Here is a tiny trained network, its code and every weight. The questions are about switching its units off for an input and a class, where a switched-off unit gives its printed mean instead of its output.

import numpy as np


def w(rows, s, z=0):
    codes = np.array(rows[::2]) - 128.0
    scale = np.full(codes.shape[1], s)
    scale[-1] = z or s
    return codes * scale


def norm(h):
    return h / np.sqrt((h * h).mean(-1, keepdims=True) + 1e-5)


def f(y):
    return y / 2 * (1 + np.tanh(0.7978845608 * (y + 0.044715 * y**3)))


def log_softmax(a):
    a = a - a.max(-1, keepdims=True)
    return a - np.log(np.exp(a).sum(-1, keepdims=True))


def net(x, mask):
    res = np.array(x, float).reshape(1, 8) / 4 @ E
    u = 0
    for l in range(3):
        y = f(norm(res) @ A[l][:, :-1].T + A[l][:, -1])
        res = res + np.where(mask[u : u + 5], y, B[l][:, -1]) @ B[l][:, :-1]
        u += 5
    return log_softmax(norm(res)[-1] @ U[:, :-1].T + U[:, -1])


A, B = {}, {}
E = w([
[130,128,138,125,133,126],'x0',
[119,133,101,139,124,140],'x1',
[254,240,73,132,156,125],'x2',
[140,75,108,28,183,86],'x3',
[106,206,168,71,55,232],'x4',
[132,122,147,130,147,137],'x5',
[137,129,138,111,100,104],'x6',
[122,130,102,135,111,131],'x7',
],0.0068)
A[0] = w([
[118,39,198,254,73,97,195],'0.n0',
[38,61,110,149,181,53,6],'0.n1',
[104,201,212,191,67,129,66],'0.n2',
[150,140,205,123,180,173,168],'0.n3',
[46,95,121,88,128,165,80],'0.n4',
],0.0074,0.0016)
B[0] = w([
[49,245,12,139,230,203,255],'0.n0',
[2,197,143,74,128,11,221],'0.n1',
[74,70,204,174,201,82,204],'0.n2',
[133,151,63,118,39,113,154],'0.n3',
[202,39,251,15,116,146,185],'0.n4',
],0.0072,0.0044)
A[1] = w([
[226,93,79,21,152,184,219],'1.n0',
[116,53,72,163,153,90,173],'1.n1',
[195,140,61,192,192,26,72],'1.n2',
[157,255,184,162,120,128,253],'1.n3',
[158,45,116,138,104,175,110],'1.n4',
],0.0079,0.0042)
B[1] = w([
[74,190,152,80,164,123,226],'1.n0',
[157,121,132,2,150,85,165],'1.n1',
[178,39,170,92,174,240,222],'1.n2',
[133,133,61,195,108,87,253],'1.n3',
[113,82,166,114,75,110,117],'1.n4',
],0.012,0.0061)
A[2] = w([
[189,40,130,173,169,133,151],'2.n0',
[116,143,191,209,146,140,10],'2.n1',
[89,75,215,85,165,177,252],'2.n2',
[112,82,121,110,113,2,88],'2.n3',
[175,138,97,222,160,207,89],'2.n4',
],0.008,0.0021)
B[2] = w([
[91,47,76,189,30,188,166],'2.n0',
[118,70,254,70,128,248,137],'2.n1',
[207,130,144,201,33,144,255],'2.n2',
[138,80,165,192,178,48,147],'2.n3',
[160,39,168,95,50,65,199],'2.n4',
],0.0069,0.0055)
U = w([
[75,211,48,103,188,121,253],'0',
[95,43,145,60,185,25,86],'1',
[67,95,204,183,69,201,91],'2',
[110,115,222,11,56,134,55],'3',
[204,8,61,188,140,173,113],'4',
[243,80,133,24,204,157,84],'5',
[180,176,90,225,47,93,94],'6',
],0.014,0.0057)

Each question gives the input, the list of numbers given to net, and the class t.
The units are the neurons (one row each of A and B). Each row of codes is followed by its name. A weight is (code - 128) times the scale printed after its matrix; where a second scale follows, it is the last column's (A, B and U).
mask holds one flag per neuron, layer by layer. A switched-off neuron (its flag False) gives its mean, the last column of its row in B, instead of its output. The means were averaged over made-up inputs and are rounded, as every weight is.
A unit's drop is (log p(t) with every unit on - log p(t) with that unit switched off) / (log p(t) with every unit on - log p(t) with every unit switched off).
The circuit of an input: a set's keep is (log p(t) with only the set's units on - log p(t) with every unit switched off) / (log p(t) with every unit on - log p(t) with every unit switched off). Starting from the 12 units with the biggest drops (on a tie, the unit counted first), units are removed one at a time, each time the one whose removal leaves the highest keep (on an exact tie, the one counted first), for as long as the keep stays at least 0.8.
circuit, biggest first: the units of the circuit, biggest drop first
top k neurons: the k neurons with the biggest drops, biggest first
k most important neurons of layer l: the k neurons of layer l with the biggest drops, biggest first
drop of u: that unit's drop, to one decimal
input [8,-2,-5,-6,-7,-4,-7,-8], class 0: circuit, biggest first : (0.n0)
input [-4,5,-5,6,2,5,1,-2], class 3: top 4 neurons : (0.n4 1.n3 2.n2 0.n2)
input [0,-7,5,-7,-8,-1,-5,2], class 4: circuit, biggest first : (1.n2 2.n0)
input [-6,5,1,-7,0,-1,3,7], class 4: top 2 neurons : (1.n0 0.n1)
input [-6,-2,2,3,-8,-4,0,-4], class 5: top 3 neurons : (1.n2 1.n1 1.n3)
input [0,4,8,1,-6,-1,-4,7], class 5: top 2 neurons : (1.n1 1.n0)
input [-6,0,0,6,3,-8,-4,-5], class 3: top 3 neurons : (0.n0 1.n3 0.n4)
input [2,-4,5,-7,0,4,7,-8], class 4: 3 most important neurons of layer 0 : (0.n2 0.n1 0.n4)
input [-2,3,7,0,1,-4,-2,-4], class 6: top 3 neurons : (1.n3 0.n4 0.n2)
input [-3,1,-8,-4,0,-5,2,7], class 0: top 2 neurons : (0.n0 1.n2)
input [4,-4,7,0,-2,-7,-1,-5], class 4: top 2 neurons : (1.n2 0.n4)
input [-7,5,-1,6,2,1,-2,6], class 3: top 2 neurons : (0.n4 0.n0)
input [-4,4,4,-6,6,4,0,-4], class 6: top 2 neurons : (1.n3 1.n2)
input [6,1,7,6,2,-2,8,-5], class 0: top neuron : (1.n0)
input [1,4,1,-8,-4,-2,5,-3], class 4: 2 most important neurons of layer 0 : (0.n1 0.n2)
input [-2,1,1,-3,7,-4,-3,-7], class 6: top 4 neurons : (1.n3 1.n2 0.n3 0.n4)
input [-1,-7,1,-8,7,-6,-8,6], class 6: top 3 neurons : (1.n3 1.n2 0.n4)
input [2,4,-8,3,3,2,-3,8], class 3: top 2 neurons : (0.n4 1.n3)
input [7,-7,4,-2,-3,8,-8,-5], class 4: 2 most important neurons of layer 1 : (1.n2 1.n3)
input [8,3,5,-8,-8,6,2,7], class 4: circuit, biggest first : (1.n2)
input [1,4,-3,-7,-4,-8,2,3], class 0: drop of 0.n0 : 0.4
input [-1,5,1,3,-7,-8,-5,1], class 5: drop of 1.n1 : 1.1
input [-7,4,-4,3,2,6,1,3], class 3: drop of 1.n2 : 0.1
input [-7,-1,2,-3,0,-7,-5,-3], class 4: drop of 2.n3 : 0.0
input [-8,-2,-8,-5,0,-2,-5,-1], class 0: 2 most important neurons of layer 0 : (0.n0 0.n1)
